Below are the code and all the weights of a small trained network. Each question names an input and a class and asks about switching units off, where a switched-off unit gives its printed mean instead of its output.

import numpy as np


def w(rows, s, z=0):
    codes = np.array(rows[::2]) - 128.0
    scale = np.full(codes.shape[1], s)
    scale[-1] = z or s
    return codes * scale


def f(y):
    return y / 2 * (1 + np.tanh(0.7978845608 * (y + 0.044715 * y**3)))


def log_softmax(a):
    a = a - a.max(-1, keepdims=True)
    return a - np.log(np.exp(a).sum(-1, keepdims=True))


def net(x, mask):
    res = np.array(x, float).reshape(1, 6) / 4 @ E
    y = f(res @ A[0][:, :-1].T + A[0][:, -1])
    res = res + np.where(mask, y, B[0][:, -1]) @ B[0][:, :-1]
    return log_softmax(res[-1] @ U[:, :-1].T + U[:, -1])


A, B = {}, {}
E = w([
[61,41,165,14],'x0',
[127,131,129,125],'x1',
[131,129,127,129],'x2',
[127,132,125,124],'x3',
[7,195,135,184],'x4',
[157,212,254,82],'x5',
],0.0074)
A[0] = w([
[138,163,179,115,222],'N0',
[111,165,147,141,157],'N1',
[146,93,116,111,143],'N2',
[78,126,103,158,192],'N3',
[170,127,160,110,141],'N4',
[134,152,166,125,209],'N5',
[157,130,146,103,100],'N6',
[134,134,131,141,137],'N7',
[122,152,106,152,180],'N8',
[129,98,104,120,193],'N9',
[251,136,101,137,120],'N10',
[135,135,91,153,158],'N11',
[197,150,89,149,172],'N12',
[153,94,104,107,163],'N13',
[117,96,92,132,254],'N14',
[151,107,134,118,134],'N15',
[144,163,141,154,161],'N16',
[101,102,107,125,253],'N17',
[129,90,119,114,151],'N18',
[134,135,172,96,162],'N19',
[130,96,108,115,199],'N20',
[165,100,147,95,85],'N21',
[156,125,164,103,95],'N22',
[124,131,83,156,171],'N23',
[119,162,138,142,164],'N24',
],0.019,0.0047)
B[0] = w([
[129,166,239,94,219],'N0',
[161,196,159,126,172],'N1',
[180,44,133,112,168],'N2',
[94,137,43,182,204],'N3',
[85,109,203,111,183],'N4',
[136,167,220,76,190],'N5',
[100,88,177,143,158],'N6',
[129,154,149,136,136],'N7',
[128,181,120,187,176],'N8',
[172,96,80,135,177],'N9',
[56,154,8,2,254],'N10',
[102,142,110,183,178],'N11',
[94,170,67,135,224],'N12',
[155,93,121,124,182],'N13',
[154,98,61,145,210],'N14',
[142,61,144,125,152],'N15',
[177,186,180,138,180],'N16',
[151,122,35,122,199],'N17',
[156,79,116,104,167],'N18',
[86,121,202,95,193],'N19',
[171,89,83,114,179],'N20',
[127,81,152,123,175],'N21',
[86,82,226,124,171],'N22',
[103,121,105,198,191],'N23',
[160,203,160,142,166],'N24',
],0.0097,0.01)
U = w([
[102,117,75,126,255],'0',
[73,155,139,83,234],'1',
[217,88,113,133,64],'2',
[82,79,164,114,9],'3',
[106,138,106,202,32],'4',
[252,173,156,156,70],'5',
],0.011,0.0051)

Each question gives the input, the list of numbers given to net, and the class t.
The units are the neurons (one row each of A and B). Each row of codes is followed by its name. A weight is (code - 128) times the scale printed after its matrix; where a second scale follows, it is the last column's (A, B and U).
mask holds one flag per neuron, in row order. A switched-off neuron (its flag False) gives its mean, the last column of its row in B, instead of its output. The means were averaged over made-up inputs and are rounded, as every weight is.
A unit's drop is (log p(t) with every unit on - log p(t) with that unit switched off) / (log p(t) with every unit on - log p(t) with every unit switched off).
The circuit of an input: a set's keep is (log p(t) with only the set's units on - log p(t) with every unit switched off) / (log p(t) with every unit on - log p(t) with every unit switched off). Starting from the 12 units with the biggest drops (on a tie, the unit counted first), units are removed one at a time, each time the one whose removal leaves the highest keep (on an exact tie, the one counted first), for as long as the keep stays at least 0.8.
units of the circuit, in order: the units of the circuit, biggest drop first
top k neurons: the k neurons with the biggest drops, biggest first
drop of u: that unit's drop, to one decimal
input [-8,-6,7,-1,-7,-5], class 0: units of the circuit, in order	(N10)
input [0,4,-4,-2,4,-8], class 4: top 2 neurons	(N10 N23)
input [-5,4,-4,-8,4,1], class 5: units of the circuit, in order	(N10 N16)
input [1,-8,-7,5,-4,-1], class 2: top 2 neurons	(N3 N2)
input [-8,-6,1,-6,1,-7], class 4: top 3 neurons	(N23 N8 N11)
input [1,3,-1,6,0,3], class 3: top 2 neurons	(N10 N12)
input [4,5,7,-4,-2,8], class 3: top 2 neurons	(N10 N22)
input [1,8,7,0,-5,4], class 3: drop of N4	0.1
input [-1,-5,1,-2,1,1], class 5: drop of N10	0.8
input [-2,-1,1,-8,2,4], class 5: drop of N10	0.5
input [0,2,-8,4,5,2], class 5: drop of N10	0.6
